Each row has a class, written as a number after it.
[ -4   3  26  21  -4  -5  63   6   6  35   4 -24 -39 -36  12 -52   6   5
  21 -25 -40  -3   2   1   7  27 -17 -12 -22 -10 -17  16   9  17 -28 -14
  22 -23  21  22  13 -10]  7
[  3 -12 -18  69 -19 -13  17   7  -9  43   9  55 -18 -23 -31 -34  34  -9
 -11  32 -34  -8   5  32 -12 -48   5  -1 -57  -9   4  12  24  32 -26 -17
  33 -92 -45   2   5  29]  0
[ 28  32 -52  45  58  29 -14   1   1 -24   2 -40 -19   6 -29 -11   9 -63
  12  24 -45   9  -2  30 -17 -53  10  18  -1   6   3  13 -20  12 -31  53
   0 -70 -26 -72   2  39]  0
[-39 -25 -21   3  -1   0 -31  32  14  -1 -19  30 -50 -20 -18 -24  39  18
 -21  13   8  -5  -7  12 -62  -7 -46 -12 -50 -35  15 -17  -4  27  -1 -11
  39 -44 -49  25 -20 -19]  0
[-30 -28 -42  55  41  30  11  17  -6  46 -14  51  14 -31  30 -18 -39  17
  -3  61  33  -5 -25  49 -41  39 -32  17   2  48   1  -3 -11  -5  38  31
  27  -7 -25   9  14  24]  7
[  3 -27  40  11  -4 -23   4 -18  13  16  11 -25 -64  -6  48   2  32   6
 -14 -52 -15 -12  20  10   5  20 -19  29 -13 -16  22  51   7   3  -1  -9
  40  16 -62  15  34  -7]  6
[ 28 -60  14  20   7 -12  -4  -5 -19 -10  26  23 -22  29 -14 -41  65 -11
 -15  -2 -59 -18 -18  44   6 -57  -9  32 -29   0 -11  34 -23  44 -29  12
  82 -32 -37   8 -37  13]  5
[-20  43 -46  -3  -5  33 -57 -37  -9 -27  -4 -34 -33 -14  -3 -29  -8  45
  36 -17   2  -1  -5 -36 -27  51  31  46 -20  28   0  38  44  12  -8  18
  22 -52  -3 -20  38  -2]  0
[ 14 -19 -31  24   9   0   8 -31 -28 -18  11  21 -18 -28 -22 -59  18 -18
  -3  -4  -8   1   3   2  42 -23 -11  -8 -24  23   7  16 -13  -6 -38 -22
   9 -59 -24  30 -31  13]  8
[ 25  29 -20 -20  36  22 -11  74  -2 -20 -31 -55 -44 -21 -51  15  53  24
 -29 -23 -27  34  -1  17  -9 -15  10   7 -11 -40   6   1   2  33 -22   0
  -2 -60  47 -71 -24 -22]  7
[  9  16 -33  24  21  32  -8  54 -16 -29  -9   3   2 -23 -32 -64  47 -28
  27  27 -31  -2 -11  29 -41 -23  -7   7 -68 -29   2   1 -19  25 -19  19
  54 -51  -2 -29 -43   1]  3
[  4  30 -76  51  31  10 -48   5  14  24 -24  59  -7  13 -59 -24  -1   5
 -21   0  10  29   5   4 -28  -5 -39  22  -4  19   3  -4 -10  21  15 -15
 -18  11 -11  11 -10  -4]  6
[ 31   0 -48   0 -29 -15  12  67 -37   6 -38  80  35  -9 -39 -28  37 -22
 -26  17  -7  -2  20  43 -13 -67  25   0 -42  40  57 -14  -1   0 -10  18
  23 -77 -35 -33 -26  11]  3
[  -1  -11    9   39    1   31  -19    4  -48    3    1   43  -33  -31
  -17    3   44   40  -15   28   21  -23   -3  -19  -26  -75  -35    3
  -40   30   -9  -16   32    5  -40   -9   25  -59 -108   22  -27  -12]  4
[ 15   0 -44  -1  -6 -11 -35 -44 -14  -5  11  28  -7  43 -36 -12  38 -23
 -23   0  16  29   3 -26  11 -53  19  13  -7  51  25 -20   8 -19 -33   1
 -67 -44 -51   9  15 -21]  6
[  4  19 -25 -17 -11  10  37  25  -5  33   9  53 -11 -44  -2 -25   6  12
  -4 -25  19  25   0  32  13  55 -25 -12  11 -14  -4   4  33   0  10 -14
  24 -23   7   2 -22   0]  8
[  2 -49  28  -9  16  -6 -51 -27   1  -5  -3 -26 -35  15  18 -31  10  30
  -3  35  15  36 -13 -18  -1  -3  -7  12  38  57   1  72 -38  18 -18  52
  24 -14 -38   9 -14 -14]  10
[ 34 -11 -71 -10   8   0 -24  48   4 -12 -30   9 -47 -17 -23  -2 -28   5
  13  -6 -17  -3   8   1   4 -32  18  10 -27  -2   4 -24 -24  20   7  14
 -28 -37 -22   9  -6  -2]  10
[ -7   9  -4 -28 -53   3 -30  -2 -29  16  -3   5 -63   5 -25  16  81  -1
 -31 -55 -21 -35   4  33   7 -42  26   6 -23 -26   1   6   7   8 -38  34
  11 -44 -47  -1  17 -17]  0
[ 56 -29 -64  -6  15   7 -22   6 -11  -9  -4   8  -3  18 -35 -61  39 -40
   5  11 -23   1  -7 -18  25 -48  55  43  -9  10  11   1 -37   4 -17  43
 -12 -40 -22 -31  -4  22]  6
[ -5  20 -31 -29   9  16 -12  24   8 -18 -28 -24 -57   3 -40 -29  22 -10
   5  -3   8  24  26 -23 -24 -40 -21 -28 -38 -37  17 -25   6   0 -49 -19
 -20  -3 -22   1 -20 -34]  1
[ -9   1 -44  15   6   5  -1  17 -11  44 -36  60 -40 -37  -1   4 -20  38
   9   5  26  -3  33 -33  -6  -3  -9  -3 -32  51   2 -22  32  -8   0  -5
   6 -36 -30   8 -26  12]  9
[ 34 -17 -18 -23   6  -6   0  17  -1 -28   9   3 -40   5 -11 -19   1 -23
 -18  -4  -1  33  11  -2  35  -4  23  11  -3 -49   1 -20  12   6 -27 -10
 -22  -9  20   0 -18  -1]  1
[-39   1 -30   9  25  34  21 -22 -21   0  19   2 -29 -43  47 -10   1  29
 -22  16  27 -61 -11  10 -64  35 -27  13  -7  24  28 -12   2 -52  -8  50
  33 -15 -53 -44   0   0]  9
[ 26 -34 -52  53  -1  16 -55  34 -15 -19  -5  66  13 -26 -11 -26  23  10
  29  22   8  42 -27 -19 -34 -11  13  36 -19  35   7 -19   2  39   4   0
   4 -68 -79  -3   2  -6]  3
[ -3   4 -16  57  54 -10  30  21  -1  45  -8   0 -42 -23   7 -67  22 -10
 -19 106 -24  17  15  -2  -6  15   3 -26 -31  41  -5  23  -9  12 -14  29
   5 -32   0  13 -13  25]  9
[  4   3 -16  10 -16  -4 -38 -14  -8 -40 -13 -21 -48  -4 -58   4  38   0
   2 -41  -8   7  29   5   5 -53 -19 -18 -16 -33  14   7 -27  19 -24  -2
 -15  25 -31  12  -1  -3]  2
[-33  -2  20  17 -33   9 -61 -32 -25 -43   7   8  11  -4  67   0  12  21
   1  -8   6 -44   9  14   0  35  -2   2 -29   8  -3   8  45 -21   0  -4
  27  -3   9  40   3   4]  6
[ -7 -12   4  10 -23  -1  43 -19 -24  58  21  32 -26 -31  14 -77  -1  26
  -9  -5 -10 -25 -20  15 -11  38  -1  18 -34  10   3   3   6 -29 -15  -7
  12 -19   9  14   4 -33]  7
[ 25 -22 -64  18  48  22 -28  40   6 -54 -11  28 -18 -19  -8 -42  14   4
 -10  40  -9  41  -8   9   0 -18 -17  37  -3 -30  -2 -19  11  29 -10  -4
  18 -40 -43  14 -17 -10]  4
[ -9 -23  22  -1 -38  10  -5   1  -8   7 -11  12 -24 -14  22 -30 -11  16
  29 -19   7 -27  -6  29   4  10 -27   2 -37 -11 -17  56  16   2 -17  31
  86  13   0  20 -19   7]  6
[-16 -34  72  -3 -13  -9  31   6 -11  48 -23   5 -71  15  21   2  22  15
 -42 -20  18 -39  18  52 -22   9 -64   1  -4  -6  16  -8 -26  -7   1  17
  28  27 -41   5  15 -21]  1
[ 20 -24  17  67  32 -10  -9 -21   0 -10  46 -86 -48  -1   7 -32  29   7
  11   5 -14  -7 -29  17 -16 -35 -19 -10 -40   1  26  51  -6  24 -59  22
  45 -28 -60 -15   3 -29]  10
[-20 -22  -9 -45  12  10  -2 -11 -21 -91   3 -68 -14  -3  20 -43  24 -19
 -10   6  -3  -3  -1  -2  -7 -42 -25 -21 -14   3  31  23   3 -12 -48  32
  48 -57 -34  -1 -21  -8]  5
[   0    3  -20   59   23    8    0   20  -13    8  -14   37   -2    6
  -10  -11   29  -22  -14   60   -6  -20   12    3  -15  -41    2   -8
  -39   63   27  -39    8    1  -22   24  -15 -102  -14  -34   -6   31]  0
[ -9  -1 -41  30 -20  28 -46 -59 -37  -7  34  41  -3   8 -29 -11  25 -17
   6 -44  -1 -58   8  58 -32 -46 -18  31 -28 -22   6 -11 -12 -16   4  26
  39 -57 -42 -51 -30  18]  8
[  5 -35 -59  38  20  -9 -10   4  10  -7   7  35  34  -6  -3 -22  31 -31
   4  15 -30   9  20  11  42   0  48 -10  10   8  38  -4 -26   1 -22  -1
 -12 -13   5  -9 -10  25]  8
[ 10   7 -29  41  41   3  19  19 -20  31   1 -27 -15 -28 -31 -60  13 -28
 -12  57 -54   5 -11  21  -3   8  14 -12 -59  35  -4  58 -35  -5 -25  28
  26 -37  14   0 -26  26]  6
[-27  22  -2  -9 -25 -13  53 -19 -11  40 -25 -19 -34 -42  20 -38 -45  41
 -24 -32   1  -9  13 -33  26  50   0  -7   2  65  17  48  32 -34 -38  -5
   6 -35  40  36  21 -25]  7
[-37 -14  17  22   0  20  -5 -26   3  28  20 -76   3   7  15 -11  29 -35
  25   4 -11   2  -1   7 -10  19  13 -15 -34 -30 -22  57 -15  19 -18  31
  58   9 -13   7  14  30]  1
[  34   -5  -36   34   35    0   -5   34    4   32   -6  -10  -80    0
  -21  -30    7    7  -27   22   -2   18  -14   18  -21  -48  -26   10
   -7   16   11  -15    7    4  -29   32  -21 -112  -17  -41   -7  -42]  7
[ 61  16 -31  60  15  -5  24  39 -10   5   7  39 -48 -16  12 -46 -28 -39
 -27  10 -38 -20  -1   8   4 -59 -22   3 -33  17 -10   6  23  18 -37   8
  34 -42 -35  25 -46  16]  10
[ 27 -14 -96 -16 -38  -6   3  10   2 -15  26  67 -54   2 -68  -6  48   8
 -30 -79  19  -9 -21   7   3 -60 -34   1  -5   4  31   6 -37  39 -15  31
  -9 -13 -94  16  10  -6]  5
[ 28  -4  18   9  -1 -13  14   8   8   0   1   7  -9  -1 -35  -5  34  -7
  14 -15 -60  11  -5 -20  -1 -15  31   7   5   0  -8 -12  -9  37 -34 -22
 -16 -25  -3 -20   2   8]  0
[ 11  20  -4   8 -24 -26   8  43   0  40 -23  26   0  12 -12  37   6  -9
 -46  12   8  21  12 -50 -30  -1   6 -30  11  48  -8 -58  43  17  28  -5
 -43 -43  -8  32   8   4]  2
[ 49  12  18  36  21 -17 -14   6   2  17  14 -14 -60  40  -3  10  22 -15
 -12 -26  -8  46   0 -44 -23   0 -13  12 -48  56   2 -15  36  30 -19 -34
 -18 -32 -51   3   2 -22]  1
[ -2 -20   0  38  10 -11 -10 -13  -6  38 -17   1 -77   4  -7 -67  24  -7
 -15  41 -16  -3  21 -33 -13 -45  -4   5 -20   3 -14  11   1  15 -39  30
  26 -30 -41  11 -22  -9]  9
[ 29 -31 -73  39  31   1  -1  35   7 -26  23  65 -24 -14 -10 -42  72 -11
 -40  61 -38  28 -20  40 -17 -24  23  23 -38 -34  15   7   2  31 -34   6
  28 -31 -47 -24 -22  13]  9
[ 51  13   8  45 -24 -13 -21 -14  -6  48  15  34 -40   9  -2 -20 -26  -9
  -1   1   5  -3  18 -18  -7 -51  -7  -5 -27 -11 -15   9  28   2 -11 -49
 -17  11 -47  25 -14   2]  1
[ 24 -21 -39  -5  25 -19  11 -67  -8  13  24  52 -57   9 -36 -90 -21  13
  12  24  23 -38  10 -16   7 -49 -21  22 -24  35  20  30 -18 -17 -11 -26
  24  -7 -41  55 -41   9]  8
[   1    6  -48   10  -81   -9   79  -16  -17   33   21   37  -39  -59
   -6   13  -64   26  -20  -54   11 -114   -1    1   15  -22    2   -9
  -19  -14   10   16   29  -38  -23   21   30  -13  -11   41   21   28]  2
[ 12  -8 -12  31 -41  16 -81 -55   3 -43  40  10  37   6  24 -17   0   8
  30  -7  48  26 -16 -22 -10  13  -3   9  23 -30 -18  13  32   9  23  -3
  -3  14 -17   7  10  10]  2
[ 28 -14 -43  48   9  24  20   0 -20   0  25  -2 -16 -29 -11 -15  14 -18
  -4  12   8 -27  -5  15  19 -76  17  12  -9 -24  21   6  -6   1 -42  28
  -5 -42 -69 -36  12  21]  10
[ -8 -16 -53  60  31  31 -54   9 -14 -25  -3  32 -27 -33 -20 -23  18  15
  10  26  -7  15  19  -5   1 -40  -7  20 -46  -1  -7   5  10  34 -22  -7
  27 -73 -26   5 -43  23]  10
[ 15 -18 -34  -1  26  22  -9  27  -7 -82  -6  48 -16 -20   2 -39  29 -12
  14  13 -21  42  27  21   7  -1  -5  13 -28 -28  18 -31  19  16 -36 -34
   7  -6 -16  -7 -26  17]  1
[ -1  -2 -23   5   4  -2 -26   0  -4  21   7  32 -72   5   6  -7  -2   5
 -16   8   0  -9  16  10 -30 -34 -23  11 -33  26   7   6  -3  -2  -2  25
   2 -38 -59  18 -22 -13]  10
[-12  10  -8  33 -15  13 -15 -28 -11  23  17  21 -56 -37  -3  -3   2  -6
  22 -38   4  27  19   4  10  23 -34  -8 -30   5 -20  32   8   7   4  -9
   4 -50 -39  13 -11   9]  8
[ -7 -36 -30  16  22   5 -25  -4 -15 -42  -5 -30  -4  -5   1 -14  11   8
  15   7  12   9  -7   9 -16 -13 -26   9 -40  40  22   1 -10  13  -3  33
  36 -53 -78  14  11  -6]  4
[ 42 -17 -32  54  68  -7 -40  17  13 -37  -3  16 -72  52  11  24  15  11
   1  22 -36  19 -11 -13  -1 -30 -19  21 -35 114  22 -21  -6  21 -36  -6
 -44 -23 -52  16   4 -31]  5
[ 42 -14   2  46  38 -17 -15 -20  -5  38  17 -19 -31   6  17   3 -43 -13
  -8  79 -12   8 -11  33   8 -31   5  -6   7  39 -20  43  -5 -28  -2  14
 -10 -18  -6  23 -16  14]  2
[ -6   4 -54  54  57  10  59  -4   6  56  -8   9 -58 -26 -24 -10  -1 -37
 -11   2 -32   1   4  11  23 -14 -32   1 -50  33 -22  23 -28   0 -43  13
  26 -30 -16  23 -30  28]  9
[ 28 -22 -34  29  26  19   1  34 -40   6 -28  19 -19 -39 -26  13  -2   0
 -39   7  11  -5   9  58  23 -60  -6  24 -25 -22  23 -18 -20  -6  -3  -8
 -12 -42 -49 -30 -14   9]  10
[ 43  28  14  23  12 -15 -71  -1  -8  -8  12 -15 -40  22  22 -58 -16  19
  32  43 -22  -8  -1 -29 -15  21  41  31 -31  36  -6  36  14   2   3  13
   5 -21  47   4 -28 -26]  3
[-25 -21 -13  63 -33  -6  42  -3  -8  40  13  55   5 -31  -5 -11  23  15
 -22 -43  -1 -91  22  50  10  -4 -13  -5 -37 -38  49  11  -2  -6 -16 -12
  70   9  -2 -14 -10  21]  8
[  8   9 -20   8  -1  16  -1 -43 -17   2  27   8 -49 -17 -29 -37 -28  -3
  16 -23   5  13 -11 -11   6  16 -20  16 -15  15 -20  38   3  -6 -19  14
  19 -52   0  -8 -37   0]  8
[ 18 -29 -36  26  23 -21  21  -8   1   3 -29  19 -16  -8  -5 -37 -24 -20
 -22  47   0 -26  33 -21 -11 -81  -5   2 -43   9  31  -9 -17 -21 -12 -18
   2 -53 -41 -11 -30  29]  9
[ 46 -26  15   1  24 -12  -2  -5  -8   5  19 -67 -37  12 -12 -67  24  -7
   3  17 -25   5 -12  -7   8 -36   5  22  -6 -11   0  30 -17   9 -30  43
  35 -53 -29 -24 -14 -27]  4
[ 59  -4 -10 -12  17  35 -17  12 -23 -45  14 -17 -56  -4 -17 -63  24  -8
  14  12   0   6 -55 -11  -8 -18  -8  11 -19  -7 -19   3 -10   5 -43  21
   4 -35 -29 -26 -38 -31]  8
[ 41 -33 -31  24 -20 -15 -36   9   4 -45  34  24  10   7  24 -72  33  -5
 -10  -6 -51  25 -18 -23 -14   6  20  36 -19 -18   7   3  21  38   2 -26
  24 -54 -25  -6  -5 -11]  5
[ 31 -18 -10   9  33  11 -40  10   8 -35 -28  -6 -31  21  11 -97  42 -27
  33  24 -36  41  17 -39  22   5  21  36 -18  -2   4 -22  -6   8 -33  -7
 -27  10  -2   0   3 -28]  6
[ 48   6 -24  58  13  -8  15  -8 -13   2   9  38 -56  -2  -4 -63  22  -4
 -15  11 -33 -12  -9   4 -37 -60 -25  13 -54  21  17  -5  25  -3 -63 -16
  25 -21 -81 -17 -23 -29]  9
[ -4  -8  -4 -51  12  16 -31  -3  13 -19  23 -37 -53   2  23   6 -17  25
  24 -17  28 -14 -16   4 -51  33  -8  25  25 -35   0   0 -31   8  38  56
   2  45 -38 -18  11 -19]  10
[  4 -19 -14  42  14  13  -9 -12   4 -53   9  -2 -44  -6  -5 -62  56  10
  19  14 -61 -13   6 -49 -17 -45 -20  13 -51  32   9 -10  -8  14 -76   2
   8 -84 -57   6  -8 -32]  4
[ -8   2  -7 -61 -73 -16  -8 -36 -54  21   7   0 -68 -17 -47 -33  28  -2
 -34 -59  19  35   0 -10  26   6  12 -16 -25  26   0  61   5  -5 -26  33
  13 -51 -46  34 -12 -25]  8
[  5  -1 -47 -44 -64   2 -13  12 -33 -34   1  79   3 -18 -39  22  26  10
  -4 -58 -19  -3  -8  -1 -22 -28  49  44 -17  -4   8   7  19  22 -18  -2
  32 -22 -58  16  -3   0]  3
[ -9 -11  -2 -37   3   6 -13  18 -29   8 -14  17 -39 -18   0  -3  -6  12
 -40  -7  64  30  13  -2 -27  26 -31   3  15  -5   7 -28  24   2  30   3
  11  -1 -51  19  -9   1]  1
[ 50 -17 -48  46  31   5   5  20  -3  27   3  41 -47  -2 -10 -72  -9 -24
 -13  41 -10 -10   3  -3   2 -44  -6  16 -53   3   9   0  -3  -6 -34 -15
  16 -25 -26   8 -38   9]  1
[ 24 -19  22  30  39   8 -13 -18  11  -1  19  17 -66   0   9 -29 -12  13
  23  30  -3  13  24 -14 -17  -4 -22  29 -18 -26  -2 -18   1  -2  -8 -43
 -25   0 -19 -16 -16  -5]  1
[ 17 -17 -32  32 -33   4 -34 -15 -24  22  -7  72 -54  -2 -36 -28 -13   5
   4  -6  11  -3  -5  -4   9 -33 -11  25 -51  20 -21  15   1   8 -10   9
  -5 -17 -47  40  -9   2]  6
[-47 -11 -11  20  16 -14   1  29   2  38 -27 -51 -31 -43 -13  36   5   8
 -40  30  -5  19  32  10 -12 -16  13 -37 -36 -20  24  30 -12   2   8 -12
 -15 -64   2   5  10  10]  7
[ -5 -15 -21  22  -3 -15  12  52 -10  31 -32  38 -32 -22 -22 -42  10  13
 -34  47   5  23  32 -29 -17  -8  -6  -2 -45  19  33 -34   6   7   8   7
 -19 -56 -46   7   3 -22]  4
[-12 -18 -80  24  10   9 -48 -26   4  23 -15  63 -25  -7 -13 -54  -3  31
  -4  29  28   1  40  37  15 -29  -5  37  -3   5  50  34   6 -40 -18  17
   7 -36 -15 -27  -3  -7]  6
